Each row has a name. Each question is about the rows just above it.

+3.28 -8.23 -1.89 +8.09 +3.54 -6.59 +1.04 -3.53 +4.03 = G
+3.15 -0.13 +5.70 -4.62 +0.10 -1.19 +6.26 +1.56 +5.85 = T
-2.65 -0.03 -6.01 +6.45 -2.61 -2.64 -8.23 -2.33 +4.02 = A
+4.03 +7.05 +8.09 -3.72 -0.46 +3.14 +5.04 +8.18 +4.19 = U
+3.28 -8.23 -1.89 +8.09 -0.60 -2.80 -5.46 -1.00 +5.28 = N
Whose row is +3.28 -8.23 -1.89 +8.09 +3.54 -6.59 +1.04 -3.53 +4.03?
G
The entry that follows +3.14:
+5.04
Shuffled A with one entry gone: -2.33 -0.03 -2.64 +6.45 +4.02 -6.01 -8.23 -2.61, missing
-2.65
The one value in G and A:
-8.23
Shared by N and U:
+8.09

+0.18 +0.10 -0.41 +0.26 +0.20 -0.34 +0.21 +0.26 -0.87 -0.28 -0.31 -0.90
 -0.40 +0.44 -0.47 +0.48 -0.38 -> K
-0.57 -1.04 +0.96 +2.12 -3.29 -0.29 +1.99 +0.15 -3.21 +1.92 +0.70 +2.52
 +0.11 -0.36 +0.68 -0.97 +0.92 -> H
+0.17 +2.01 -1.67 -2.48 -2.49 -3.58 +1.28 -0.28 -6.55 -1.88 +3.18 +4.11
 -1.87 -0.65 +7.84 -0.56 +3.64 -> F
-0.57 -1.04 +0.96 +2.12 -3.29 +2.14 +1.99 +0.15 -3.21 +1.92 +0.70 +2.52
 +1.55 -1.73 +3.03 +0.71 +0.60 -> B
F without one entry, shuffled: +4.11 +3.18 +2.01 -1.67 -0.56 +0.17 +7.84 -2.48 -2.49 -6.55 +1.28 +3.64
 -1.88 -3.58 -0.28 -0.65. Gone:
-1.87
What is the next entry after +0.17 +2.01 -1.67 -2.48 -2.49 -3.58 +1.28 -0.28?
-6.55
K without one entry, shuffled: +0.20 +0.21 -0.41 +0.48 -0.38 +0.10 +0.26 -0.31 +0.44 +0.26 +0.18 -0.28
 -0.34 -0.87 -0.47 -0.90. Gone:
-0.40
Shuffled B with one entry gone: +1.55 +1.99 +0.71 +2.12 +0.60 -1.73 -3.29 -0.57 -3.21 +0.15 -1.04 +2.14
 +0.96 +2.52 +3.03 +1.92, missing
+0.70
What comes right after -0.56 in the named rows?
+3.64
Shuffled K with one entry gone: -0.28 -0.47 +0.18 -0.40 +0.26 +0.26 -0.87 -0.38 +0.21 -0.41 +0.44 +0.10
 +0.48 -0.31 -0.34 -0.90, missing
+0.20

-0.04 -0.03 -0.06 +0.12 +0.49 -0.03 +0.35 -0.05 +0.07 +0.11 +1.24 +0.00
 -0.09 +0.22 +0.60 +0.19 +0.19 +0.14 +0.19 +0.34 +0.10 +0.17 +0.18 +0.60
 +0.25 +0.23 +0.09 +0.21 +2.12 +0.02 +0.41 +0.52 +1.33 +1.44 +0.51 +0.03
 +4.32 +1.67 +0.36 = M
+0.14 -0.09 +0.23 -0.01 +0.51 +0.45 +0.08 -0.08 -0.06 +0.73 +6.48 +0.18
 +0.16 +0.38 +0.06 +0.19 +0.26 +0.00 -0.01 +0.30 +0.18 +0.28 +0.82 +0.14
 +1.07 +0.06 +1.30 +0.07 +8.16 +0.43 +0.09 -0.02 +0.27 +0.14 +0.33 -0.09
 +0.40 +0.96 +4.46 = W
+0.01 -0.09 +0.23 -0.01 +0.51 +0.45 +0.08 -0.08 -0.06 +0.73 +6.48 +0.49
 +0.16 +1.01 +0.06 +0.19 +0.26 +0.00 -0.01 +0.30 +0.18 +0.28 +0.82 +0.14
 +1.07 +0.06 +1.30 +0.54 +8.16 +0.43 +0.09 -0.02 +0.65 +0.14 +0.33 +0.13
 +0.44 +0.96 +4.46 = S
+0.12 +0.76 +0.01 +0.02 +4.17 +0.05 +0.40 +0.07 +0.33 +0.27 +0.49 +2.14
 +0.14 +0.63 +0.00 -0.08 +0.35 +0.81 -0.09 +0.16 +0.13 -0.04 +1.16 +0.24
 +0.09 +0.09 +0.02 +0.75 +0.31 +0.21 +1.40 +0.17 +1.54 +0.57 +0.62 +0.69
 +0.40 +2.06 +1.21 = D
+1.25 -0.12 +0.12 +0.05 +0.25 +1.42 +0.05 +0.16 +0.73 -0.08 +2.46 +0.60
 +0.18 +0.71 +0.03 +0.20 +0.50 +0.66 +0.21 +0.10 +0.47 +0.02 +0.72 +0.17
 +0.62 +0.19 +0.05 +7.42 +0.70 +2.83 +0.47 +0.06 +0.25 +0.18 +0.20 +1.11
 +0.25 +4.95 +1.99 = C
+0.19 -0.05 +0.10 +0.07 +1.42 +0.42 +0.52 -0.05 +0.24 +0.00 +0.88 +0.02
 +0.38 +3.22 -0.07 +0.31 +0.07 +0.15 +0.33 -0.06 +0.12 +0.19 +0.81 +0.09
 +0.46 +0.50 +0.72 +0.83 +1.25 +0.19 +0.12 +0.21 +0.31 +0.79 -0.04 +0.14
 +0.77 +0.30 +0.49 = Z
+0.22 +0.01 +0.26 +0.03 +1.29 +0.54 +0.30 +0.08 +0.17 +0.82 +1.44 +0.48
 +0.96 +1.05 +0.12 +0.06 +0.08 +0.26 +0.12 +0.19 +0.09 +0.06 +2.04 +0.16
 +0.45 +0.01 +0.69 +1.67 +0.84 +0.42 +0.18 -0.05 +0.11 +0.15 +0.17 +0.36
 +0.28 +0.27 +1.41 = E
The entry that follows +0.66:
+0.21
Which row holds +1.25 -0.12 +0.12 +0.05 +0.25 +1.42 +0.05 +0.16 +0.73 -0.08 +2.46 +0.60
 +0.18 +0.71 +0.03 +0.20 +0.50 +0.66 +0.21 +0.10 +0.47 +0.02 +0.72 +0.17
 +0.62 +0.19 +0.05 +7.42 +0.70 +2.83 +0.47 +0.06 +0.25 +0.18 +0.20 +1.11
 +0.25 +4.95 +1.99?
C
S without one entry, shuffled: +0.01 +8.16 +0.51 +1.01 +0.43 +0.14 -0.01 +0.06 +1.30 +0.06 -0.02 +0.44
 +0.18 +0.54 +0.73 +0.33 +0.09 +0.08 -0.01 +0.26 +0.49 -0.06 +0.30 +0.82
 +4.46 +0.16 +0.00 +0.45 -0.09 +0.23 +0.96 +0.65 +1.07 +0.14 +0.19 +0.13
 +6.48 +0.28. Gone:
-0.08
Which row holds +0.19 -0.05 +0.10 +0.07 +1.42 +0.42 +0.52 -0.05 +0.24 +0.00 +0.88 +0.02
 +0.38 +3.22 -0.07 +0.31 +0.07 +0.15 +0.33 -0.06 +0.12 +0.19 +0.81 +0.09
 +0.46 +0.50 +0.72 +0.83 +1.25 +0.19 +0.12 +0.21 +0.31 +0.79 -0.04 +0.14
 +0.77 +0.30 +0.49?
Z
S without one entry, shuffled: +0.73 +0.33 +0.06 -0.01 +1.07 -0.02 +0.14 +0.19 +8.16 +0.14 +0.96 +0.45
 -0.08 +0.51 +1.01 +0.30 +0.54 +0.18 +0.09 -0.06 +0.26 +6.48 +4.46 +0.49
 -0.09 +0.44 +0.01 +0.23 +0.16 +1.30 +0.65 -0.01 +0.28 +0.08 +0.13 +0.06
 +0.00 +0.43. Gone:
+0.82

+0.58 +7.48 +0.57 +5.67  L
-1.22 +0.57 +1.15 +5.66  J
+5.66 -2.65 +6.98 -3.04  Y
-1.21 -1.86 -0.55 -1.40  P
+5.14 -5.07 +6.81 +5.66  Q
Right after -1.21 comes
-1.86
Which value is in both Q and J?
+5.66
Shared by J and Q:
+5.66
Which entry of L is missing from +7.48 +0.58 +5.67?
+0.57
Which value is in both Q and Y?
+5.66
The one value in L and J:
+0.57

+2.24 -5.16 -0.20 +2.25 +5.12 -0.19 -1.99 +2.24 +2.30 = dereg
+2.92 -5.09 -0.68 +3.56 +7.71 +3.99 -1.24 +2.25 -0.67 = vatuz
+3.36 -3.67 +1.01 +5.41 +7.05 +1.45 -3.37 -4.40 -0.80 = pil
+2.87 -5.14 -0.15 +2.26 +5.23 +1.73 -1.21 -1.13 +1.71 = fizi
+2.87 -5.19 -0.25 +2.34 +5.13 +1.26 -1.92 -1.51 +2.30 = Povo
+6.04 -3.17 +0.62 +2.39 +5.11 +0.78 -3.55 -4.34 -0.87 = Lepi
+3.36 -3.67 +2.63 +5.41 +7.05 +1.45 -3.37 -4.40 -0.80 = nomab
+2.91 -5.20 -0.12 +2.30 +5.23 +1.31 -1.72 -1.22 +2.15 = Zovo
+2.85 -5.16 -0.14 +2.22 +5.06 +0.80 -3.21 -3.25 +1.63 = todo
Shuffled dereg with one entry gone: +2.24 +2.24 -0.19 -5.16 -0.20 +5.12 -1.99 +2.30, missing
+2.25
Shared by dereg and vatuz:
+2.25
Which entry of dereg is missing from -5.16 +2.25 +2.30 +2.24 +5.12 +2.24 -0.19 -1.99?
-0.20
dereg without one entry, shuffled: +2.24 +2.24 -5.16 -1.99 -0.19 +2.30 -0.20 +5.12. Gone:
+2.25
vatuz without one entry, shuffled: +3.56 -1.24 -0.68 +3.99 +2.25 -5.09 +2.92 +7.71. Gone:
-0.67

